Below are the code and all the weights of a small trained network. Each question names an input and a class and asks about switching units off, where a switched-off unit gives its printed mean instead of its output.

import numpy as np


def w(rows, s, z=0):
    codes = np.array(rows[::2]) - 128.0
    scale = np.full(codes.shape[1], s)
    scale[-1] = z or s
    return codes * scale


def norm(h):
    return h / np.sqrt((h * h).mean(-1, keepdims=True) + 1e-5)


def f(y):
    return np.maximum(y, 0)


def log_softmax(a):
    a = a - a.max(-1, keepdims=True)
    return a - np.log(np.exp(a).sum(-1, keepdims=True))


def net(x, mask):
    res = np.array(x, float).reshape(1, 7) / 4 @ E
    u = 0
    for l in range(3):
        y = f(norm(res) @ A[l][:, :-1].T + A[l][:, -1])
        res = res + np.where(mask[u : u + 5], y, B[l][:, -1]) @ B[l][:, :-1]
        u += 5
    return log_softmax(norm(res)[-1] @ U[:, :-1].T + U[:, -1])


A, B = {}, {}
E = w([
[156,252,223,136,74,60,140,67],'x0',
[30,90,6,41,87,3,71,135],'x1',
[156,182,113,113,188,70,93,194],'x2',
[149,172,195,109,102,192,180,62],'x3',
[188,196,133,111,150,99,153,157],'x4',
[60,102,51,141,110,90,170,88],'x5',
[56,100,110,175,157,148,151,72],'x6',
],0.0047)
A[0] = w([
[108,82,111,120,117,139,248,76,79],'L0N1',
[3,2,171,128,107,221,184,63,2],'L0N2',
[212,171,249,107,103,113,137,179,93],'L0N3',
[115,40,106,156,125,172,65,186,92],'L0N4',
[42,199,203,139,122,87,149,69,116],'L0N5',
],0.0052,0.0029)
B[0] = w([
[149,182,92,200,122,136,133,118,177],'L0N1',
[168,180,214,155,45,213,92,3,220],'L0N2',
[165,121,200,156,76,202,126,34,253],'L0N3',
[121,113,85,87,176,50,7,117,198],'L0N4',
[134,46,97,127,139,112,35,178,210],'L0N5',
],0.0053,0.0045)
A[1] = w([
[65,1,52,68,165,91,75,101,238],'L1N1',
[117,49,137,157,188,225,162,180,7],'L1N2',
[197,132,183,130,140,132,103,147,212],'L1N3',
[235,204,219,70,158,43,76,215,164],'L1N4',
[111,66,124,212,160,180,178,118,80],'L1N5',
],0.0049,0.0022)
B[1] = w([
[209,56,167,175,69,102,118,195,254],'L1N1',
[97,135,60,82,162,91,108,221,150],'L1N2',
[140,125,115,180,143,143,117,55,214],'L1N3',
[64,222,118,170,98,202,189,90,237],'L1N4',
[121,109,122,169,254,135,143,168,160],'L1N5',
],0.0074,0.0055)
A[2] = w([
[170,121,147,103,118,134,166,128,1],'L2N1',
[70,160,108,104,90,108,162,173,155],'L2N2',
[159,125,68,113,59,98,165,155,58],'L2N3',
[54,175,62,118,3,18,168,83,210],'L2N4',
[147,56,84,114,121,127,130,158,106],'L2N5',
],0.0054,0.00079)
B[2] = w([
[70,151,134,107,81,184,102,95,141],'L2N1',
[140,81,94,181,156,126,144,118,156],'L2N2',
[160,113,136,170,127,113,74,124,187],'L2N3',
[160,94,129,151,209,82,78,255,253],'L2N4',
[136,118,140,134,171,118,75,137,203],'L2N5',
],0.0068,0.0038)
U = w([
[81,109,128,29,141,79,193,126,4],'0',
[140,2,79,136,149,54,49,221,208],'1',
[107,200,78,137,210,129,177,189,49],'2',
[162,162,175,167,98,239,137,46,218],'3',
],0.0091,0.0035)

Each question gives the input, the list of numbers given to net, and the class t.
The units are the neurons (one row each of A and B). Each row of codes is followed by its name. A weight is (code - 128) times the scale printed after its matrix; where a second scale follows, it is the last column's (A, B and U).
mask holds one flag per neuron, layer by layer. A switched-off neuron (its flag False) gives its mean, the last column of its row in B, instead of its output. The means were averaged over made-up inputs and are rounded, as every weight is.
A unit's drop is (log p(t) with every unit on - log p(t) with that unit switched off) / (log p(t) with every unit on - log p(t) with every unit switched off).
unit that matters most: the unit with the biggest drop
top k neurons: the k neurons with the biggest drops, biggest first
k most important neurons of layer l: the k neurons of layer l with the biggest drops, biggest first
drop when u is switched off: that unit's drop, to one decimal
input [-2,-2,6,0,7,1,-6], class 3: unit that matters most -> L0N3
input [-1,-3,2,5,8,5,7], class 2: top 3 neurons -> (L0N2, L0N3, L1N5)
input [2,2,1,5,0,3,6], class 1: top 3 neurons -> (L0N5, L0N3, L1N4)
input [0,2,0,6,-3,8,-4], class 1: top 3 neurons -> (L2N4, L0N3, L1N4)
input [8,7,7,-6,2,-5,-2], class 2: top 3 neurons -> (L1N4, L1N1, L0N4)
input [0,5,-8,5,7,8,7], class 1: top 2 neurons -> (L2N4, L0N3)
input [7,7,-8,0,0,-3,-7], class 1: top 2 neurons -> (L2N4, L0N2)
input [-5,-7,4,-2,1,5,-5], class 2: top 2 neurons -> (L1N2, L1N1)
input [5,6,3,7,-7,-4,-1], class 1: top 3 neurons -> (L2N4, L0N2, L0N5)
input [5,4,7,7,0,2,-2], class 2: 2 most important neurons of layer 1 -> (L1N4, L1N1)
input [-2,-5,2,-3,5,8,8], class 2: drop when L1N2 is switched off -> 0.1
input [8,1,-5,0,1,8,-8], class 1: drop when L2N4 is switched off -> 0.7
input [-4,-2,8,5,4,4,2], class 2: drop when L0N2 is switched off -> 0.3
input [1,0,-2,-5,3,-4,0], class 3: drop when L1N2 is switched off -> 0.0
